[732 927 447 598 242 608 416] 598, 927

[[ 10  -6  34   5  25 -27 -22]
 [-23   0  13 -20  10  -2 -15]
 [ -2  -2  13  12   4   4  -9]] -20, 34

[-687  843  826 -831    3  114  568] -831, 843

[4914 7068 4463 3959 5230 8276 1488] 3959, 8276

[3180 4885 2878 6779 8720] 2878, 8720

[5698 8285 3253 1078 7100] 3253, 8285

[[41 54 41  9 79]
 [60 49 50 57 85]
 [41 61 55 66 50]] 50, 85

[227 663 778 162 843] 778, 843

[3296 3426 2675 3846 8212] 2675, 8212
---
[[  8.5 -25.0   5.6  21.8 -11.4 -43.9]
 [ 69.7 -14.0 -38.8  -8.9 -14.4 -38.6]
 [ 73.3 -31.4 -44.7  -3.3 -16.7 -31.6]] ==> -14.4

[[ 29.7   4.0  16.2  19.9  25.3  -4.1  18.2]
 [ 68.3 -56.1   9.3  13.4  -7.8 -14.4   9.1]
 [-26.5 -42.7   6.7 -23.7 -20.4  16.0 -20.2]] ==> -14.4

[[  8.4 -17.8 -61.1  38.6  57.4  -2.9 -14.5]
 [ 17.1  53.2 -32.6  19.9  25.0 -33.3  42.9]
 [  5.9  55.4  37.3 -24.2   3.0 -32.8  38.3]] ==> -33.3

[[ 38.6  17.5  56.3  73.2 -40.9]
 [ 60.1  -8.5  23.3  37.2 -56.8]
 [ 44.7   7.2  51.7  66.1 -44.0]] ==> 37.2

[[-12.7 -23.8  24.9  16.2  15.6  25.2  -3.3]
 [-56.5  14.4  47.8  -0.2 -16.1  28.4   5.9]
 [ 32.9 -27.4  -0.9 -36.2 -25.9 -24.5 -26.8]] ==> 28.4

[[-58.3  63.9  57.7 -66.6 -65.1  54.6]
 [-57.9 -62.7  57.8  53.6  60.3  58.4]
 [ 65.7 -59.2 -60.6 -62.2  53.0 -61.4]] ==> 60.3
---
array([[-0.14,  0.14, -0.14,  0.12, -0.11, -0.15,  0.13],
       [ 0.12,  0.13, -0.14,  0.13,  0.12,  0.11,  0.14],
       [-0.14,  0.13,  0.13,  0.12, -0.15,  0.14, -0.15]]) Out: 0.14

array([-1.3, -0.9,  1.2, -0.7, -0.8]) Out: -0.7

array([[-0.5,  0.6,  0.4,  0.6,  0.4,  0.5],
       [-1.5, -0.5, -1.1,  1.3, -0.9, -1.1]]) Out: -0.9

array([[ 11.149,   5.321, -10.513,  -7.449, -20.271],
       [-15.171, -13.259,   6.146,  -1.547,   2.615]]) Out: -1.547

array([ 1.316, -1.535, -1.807, -0.691, -0.988, -1.092]) Out: -0.988

array([[ 0.0,  1.0,  0.2, -2.0, -0.2,  0.5],
       [ 1.4, -1.2, -1.2, -0.7, -0.4, -1.2],
       [-0.6, -0.6, -0.5, -0.7,  0.5,  0.5]]) Out: 0.5

array([[ 0.121, -0.039,  0.052, -0.040,  0.002, -0.140],
       [-0.017,  0.011,  0.043, -0.025,  0.009, -0.096],
       [ 0.156, -0.106,  0.168, -0.020, -0.081, -0.174]]) Out: -0.081

array([ 154.09,  -26.51, -134.83,  -64.33,   15.10]) Out: -64.33
---
Input:
[[6302 6074 3935 5666 4435 6963 3991]
 [5504 5714 5414 5022 4963 6477 5790]
 [4831 6473 4843 2822 6094 4871 8335]]
Output: 6302, 8335

Input: [ 30  18  42 -32  38  34]
Output: 30, 34

Input: [-30  -1  37 -24]
Output: -30, -24

Input:
[[62 13 12 59 72]
 [40 47 19 71 82]
 [16 40 56 32 37]]
Output: 62, 37

Input: [190  51  38  85  73  88 194]
Output: 190, 194

Input: [ 37 -25  25   9   7 -19]
Output: 37, -19

Input:
[[ 19 -15 -10  22  -7  30]
 [ 19 -24 -11 -25 -18 -25]]
Output: 19, -25

Input: [3242 7449 6468 8052]
Output: 3242, 8052
---
[[-47.6 -56.5  37.8 -19.4]
 [ -1.5   2.9  10.9   0.1]] => -47.6, 0.1

[[-53.7  -2.9 -56.7   4.1 -66.7]
 [-28.2  38.4 -51.1  13.2 -40.8]] => -53.7, -40.8

[ 46.3  75.1 -10.4  40.0] => 46.3, 40.0

[-47.4  -7.4 -50.3  73.9 -11.2  15.9] => -47.4, 15.9

[-34.7  51.7  -8.1 -28.2  17.3 -53.1  12.7] => -34.7, 12.7

[[ -2.4   0.8   8.2 -26.6]
 [ -6.5  69.0 -16.6  68.0]
 [  2.2 -26.7  -7.9 -30.3]] => -2.4, -30.3

[-27.7   3.6 -42.8 -51.9 -66.3 -55.6] => -27.7, -55.6

[ 21.6  44.3 -46.0 -44.1 -74.6] => 21.6, -74.6

[-40.4 -61.9 -30.7   4.7] => -40.4, 4.7

[  4.9 -36.0  57.5  46.7] => 4.9, 46.7
---
[17 58 84 41 30 24  9] | 9, 17

[ 849  429 -964   15 -753 -492  977] | 977, 849

[[716 515 459 815]
 [753 187 391 426]
 [931  68 517 450]] | 815, 931

[[ 26  36  10  -5   2]
 [ 17  -4  -5  -4 -27]] | 2, 17

[[412 710 145 288 438 646 536]
 [493 735 500 923 527 470 314]
 [629 475 621 335 492 138 614]] | 536, 629

[-397  601  674 -566  979 -252  370] | 370, -397
---
array([[ -1.8,  44.6,  26.4, -63.7,  72.1],
       [ 55.7,  67.5,  -5.6, -16.4,  -4.0],
       [-25.8, -50.0,   1.1, -20.6,  33.8]]) >> 33.8

array([-54.0,  32.9, -46.9, -21.0,   4.1,  30.0,   6.0]) >> 6.0

array([[-29.6, -12.7, -45.5, -23.2, -74.1, -14.0],
       [-53.4,  -4.6, -55.5, -37.4, -14.8,   2.3],
       [-57.1,  -1.0, -64.6, -30.8, -10.5,  -2.7]]) >> -2.7

array([ 38.5,  43.8, -68.1, -10.1, -43.8, -32.7]) >> -32.7

array([ 27.9,  54.4,  45.4, -29.8]) >> -29.8

array([[ 64.7,  19.5,  58.7, -11.9],
       [ 55.4,  56.2,  71.5, -12.1]]) >> -12.1

array([[-13.4,   6.8, -64.8,  43.2, -42.8, -38.9,  21.1],
       [ 11.6, -24.5, -48.1,  -9.1,  37.1,  18.7, -39.8],
       [ 21.9, -16.4, -22.1,   5.6,  53.3,   5.2, -39.4]]) >> -39.4

array([[ -8.0, -35.7,   1.6,  -8.7],
       [-17.9, -65.8, -69.1, -70.3]]) >> -70.3

array([[-30.9, -16.1,   6.2,  31.4,  -9.0, -18.2],
       [-23.0, -62.1,  33.3,  65.6,  30.8,   1.7],
       [ -0.6,  -9.2, -46.3, -53.6,  21.4,  36.5]]) >> 36.5
---
66.8,65.8,-8.8,-17.9,-13.2,43.9,55.7
54.3,46.9,-0.7,33.5,-50.2,24.8,37.4
out 37.4

3.8,-64.4,29.6,18.0,-60.3,-64.5,19.7
21.2,15.5,3.6,-16.0,47.2,-26.6,25.8
out 25.8

-44.8,-38.6,-27.7,22.5,-13.4,2.5,-54.8
11.0,-37.3,-19.4,-18.8,-0.3,33.4,2.1
out 2.1

-15.3,32.5,-39.0,-65.6,21.2,5.3
65.2,64.1,-14.3,-24.6,26.3,42.9
out 42.9

-42.9,-36.5,35.0,18.6,14.3
65.5,-14.7,39.8,-49.9,-31.1
out -31.1

61.6,2.7,1.5,2.2,-0.6,-22.1
-61.3,-1.1,7.0,4.1,-2.0,-71.5
out -71.5
---
Q: [ 546  584 -740 -800 -933]
A: -740
Q: [774 622 270 113 605 801]
A: 270
Q: [982 414 166 122]
A: 166
Q: [-483 -164 -217  582 -282 -519 -371]
A: -217
Q: [7 9 3 6 4 2 4]
A: 3
Q: [76 20 82 71 28 13]
A: 82
Q: [81 77 42 10]
A: 42
Q: [74 44 25 12]
A: 25
Q: [228 604 814 518]
A: 814
---
Q: [3 3 6 4 1 8]
A: 3
Q: [153  85 994 186 506 143 448]
A: 85
Q: [1 7 8 8 7 3]
A: 7
Q: [242 869 195 726 977]
A: 869
Q: [ 8 61 44  6 37 97]
A: 61
Q: [1467 7983 2678 9013 2332 8142 5396]
A: 7983
Q: [ 371  659 -427 -515]
A: 659
Q: [929 418 109 608]
A: 418
---
[[-35.6 -33.4 -36.3   2.6 -20.9 -16.5]
 [-41.4 -49.1  63.8   0.1 -34.2 -28.6]
 [-47.6 -55.1  52.3   0.4 -41.8 -33.5]]	2.6

[  8.2  55.4  -6.6 -58.2  20.5  38.2  47.8]	20.5

[[ 24.2 -60.4 -56.8 -63.1  31.0  49.5  17.5]
 [-19.2 -44.5 -50.0 -51.8  25.4  32.5  25.1]
 [ 35.8 -33.2  64.3  59.7 -62.1 -20.8  58.2]]	31.0

[-30.0   3.8  73.2  69.9 -18.1]	73.2

[ 22.0 -42.7 -46.4 -58.1 -59.9 -56.3   0.0]	-59.9

[[-26.3  -3.7 -69.7 -49.5]
 [-43.4 -44.8   0.9 -48.9]
 [-69.2 -42.3  -4.0 -66.9]]	-3.7

[  1.6 -18.9   2.6  21.3 -53.8 -51.2   5.9]	-53.8

[[ 17.5 -32.1 -15.0 -65.8]
 [ -9.7 -43.5  -9.2  33.5]]	-32.1
